Here is a tiny trained network, its code and every weight. The questions are about switching its units off for an input and a class, where a switched-off unit gives its printed mean instead of its output.

import numpy as np


def w(rows, s, z=0):
    codes = np.array(rows[::2]) - 128.0
    scale = np.full(codes.shape[1], s)
    scale[-1] = z or s
    return codes * scale


def f(y):
    return y / 2 * (1 + np.tanh(0.7978845608 * (y + 0.044715 * y**3)))


def log_softmax(a):
    a = a - a.max(-1, keepdims=True)
    return a - np.log(np.exp(a).sum(-1, keepdims=True))


def net(x, mask):
    res = np.array(x, float).reshape(1, 4) / 4 @ E
    y = f(res @ A[0][:, :-1].T + A[0][:, -1])
    res = res + np.where(mask, y, B[0][:, -1]) @ B[0][:, :-1]
    return log_softmax(res[-1] @ U[:, :-1].T + U[:, -1])


A, B = {}, {}
E = w([
[200,138,209,188,209,43,178,115,188,4,176,91],'x0',
[125,137,114,118,140,143,139,102,138,118,137,136],'x1',
[195,190,72,57,156,121,62,205,174,61,34,173],'x2',
[184,135,84,158,42,50,97,46,29,111,117,192],'x3',
],0.015)
A[0] = w([
[147,106,43,84,47,103,110,107,75,200,108,210,156],'neuron 1',
[112,148,91,107,42,154,86,90,62,153,106,176,140],'neuron 2',
[198,158,98,155,126,31,67,82,46,44,92,201,43],'neuron 3',
[137,201,101,26,167,155,98,251,254,120,116,104,159],'neuron 4',
[5,99,49,95,104,214,59,170,123,199,96,135,230],'neuron 5',
[138,39,141,202,65,82,234,15,16,149,179,139,165],'neuron 6',
[61,59,71,94,72,203,141,105,70,241,160,87,237],'neuron 7',
[60,18,206,118,134,181,245,151,176,202,182,65,254],'neuron 8',
[150,162,66,113,95,72,158,177,88,109,114,159,151],'neuron 9',
],0.0096,0.0073)
B[0] = w([
[207,147,107,81,233,55,89,157,38,115,95,156,217],'neuron 1',
[136,147,93,99,213,44,118,194,68,105,116,164,202],'neuron 2',
[151,52,162,59,72,221,117,37,163,100,126,236,201],'neuron 3',
[208,117,116,197,111,200,108,168,165,141,42,46,247],'neuron 4',
[91,176,111,113,90,233,82,70,78,171,8,95,246],'neuron 5',
[141,172,154,216,85,25,10,73,183,195,197,105,230],'neuron 6',
[31,117,167,54,126,152,53,131,148,195,181,219,245],'neuron 7',
[48,70,195,81,191,120,232,43,151,105,125,194,251],'neuron 8',
[122,98,72,56,90,96,154,57,146,155,131,131,166],'neuron 9',
],0.011,0.031)
U = w([
[92,56,155,49,77,192,109,91,130,144,121,200,204],'0',
[111,200,68,173,94,209,96,154,87,195,52,33,100],'1',
[102,176,99,146,139,63,49,166,74,172,187,144,114],'2',
[208,121,23,79,141,82,130,190,33,66,68,139,2],'3',
[76,86,195,170,214,79,215,118,144,45,185,82,172],'4',
[214,104,150,237,172,128,126,254,192,23,118,40,74],'5',
[198,143,130,208,20,72,83,79,134,135,200,54,62],'6',
],0.012,0.0054)

Each question gives the input, the list of numbers given to net, and the class t.
The units are the neurons (one row each of A and B). Each row of codes is followed by its name. A weight is (code - 128) times the scale printed after its matrix; where a second scale follows, it is the last column's (A, B and U).
mask holds one flag per neuron, in row order. A switched-off neuron (its flag False) gives its mean, the last column of its row in B, instead of its output. The means were averaged over made-up inputs and are rounded, as every weight is.
A unit's drop is (log p(t) with every unit on - log p(t) with that unit switched off) / (log p(t) with every unit on - log p(t) with every unit switched off).
The circuit of an input: a set's keep is (log p(t) with only the set's units on - log p(t) with every unit switched off) / (log p(t) with every unit on - log p(t) with every unit switched off). Starting from all 9 units, units are removed one at a time, each time the one whose removal leaves the highest keep (on an exact tie, the one counted first), for as long as the keep stays at least 0.8.
circuit, biggest first: the units of the circuit, biggest drop first
most important unit: the unit with the biggest drop
k most important neurons: the k neurons with the biggest drops, biggest first
drop of u: that unit's drop, to one decimal
input [-8,0,3,7], class 3: 2 most important neurons	neuron 1; neuron 2
input [5,7,-7,7], class 6: circuit, biggest first	neuron 6
input [6,-3,-7,0], class 4: 3 most important neurons	neuron 8; neuron 4; neuron 5
input [0,-7,6,4], class 3: 3 most important neurons	neuron 7; neuron 8; neuron 1
input [-8,3,7,1], class 3: 3 most important neurons	neuron 1; neuron 2; neuron 6
input [2,-7,1,-5], class 5: 3 most important neurons	neuron 4; neuron 5; neuron 7
input [2,6,-7,-2], class 4: 2 most important neurons	neuron 8; neuron 5
input [7,0,0,5], class 6: 2 most important neurons	neuron 8; neuron 6
input [5,-3,0,0], class 4: 4 most important neurons	neuron 4; neuron 5; neuron 7; neuron 6
input [-4,-3,1,-4], class 1: 2 most important neurons	neuron 3; neuron 5
input [8,-2,1,-2], class 5: 2 most important neurons	neuron 8; neuron 7
input [-5,0,4,1], class 3: 2 most important neurons	neuron 1; neuron 2
input [-3,5,1,8], class 3: 3 most important neurons	neuron 1; neuron 2; neuron 3
input [4,7,5,-4], class 5: most important unit	neuron 5
input [-8,4,1,3], class 3: 3 most important neurons	neuron 1; neuron 2; neuron 6
input [-5,0,2,-7], class 1: drop of neuron 8	0.0
input [-8,8,-2,1], class 2: drop of neuron 2	0.5
input [5,-3,-8,-3], class 4: drop of neuron 8	1.0
input [2,7,8,-2], class 5: drop of neuron 5	0.4
input [6,5,-5,8], class 6: most important unit	neuron 6
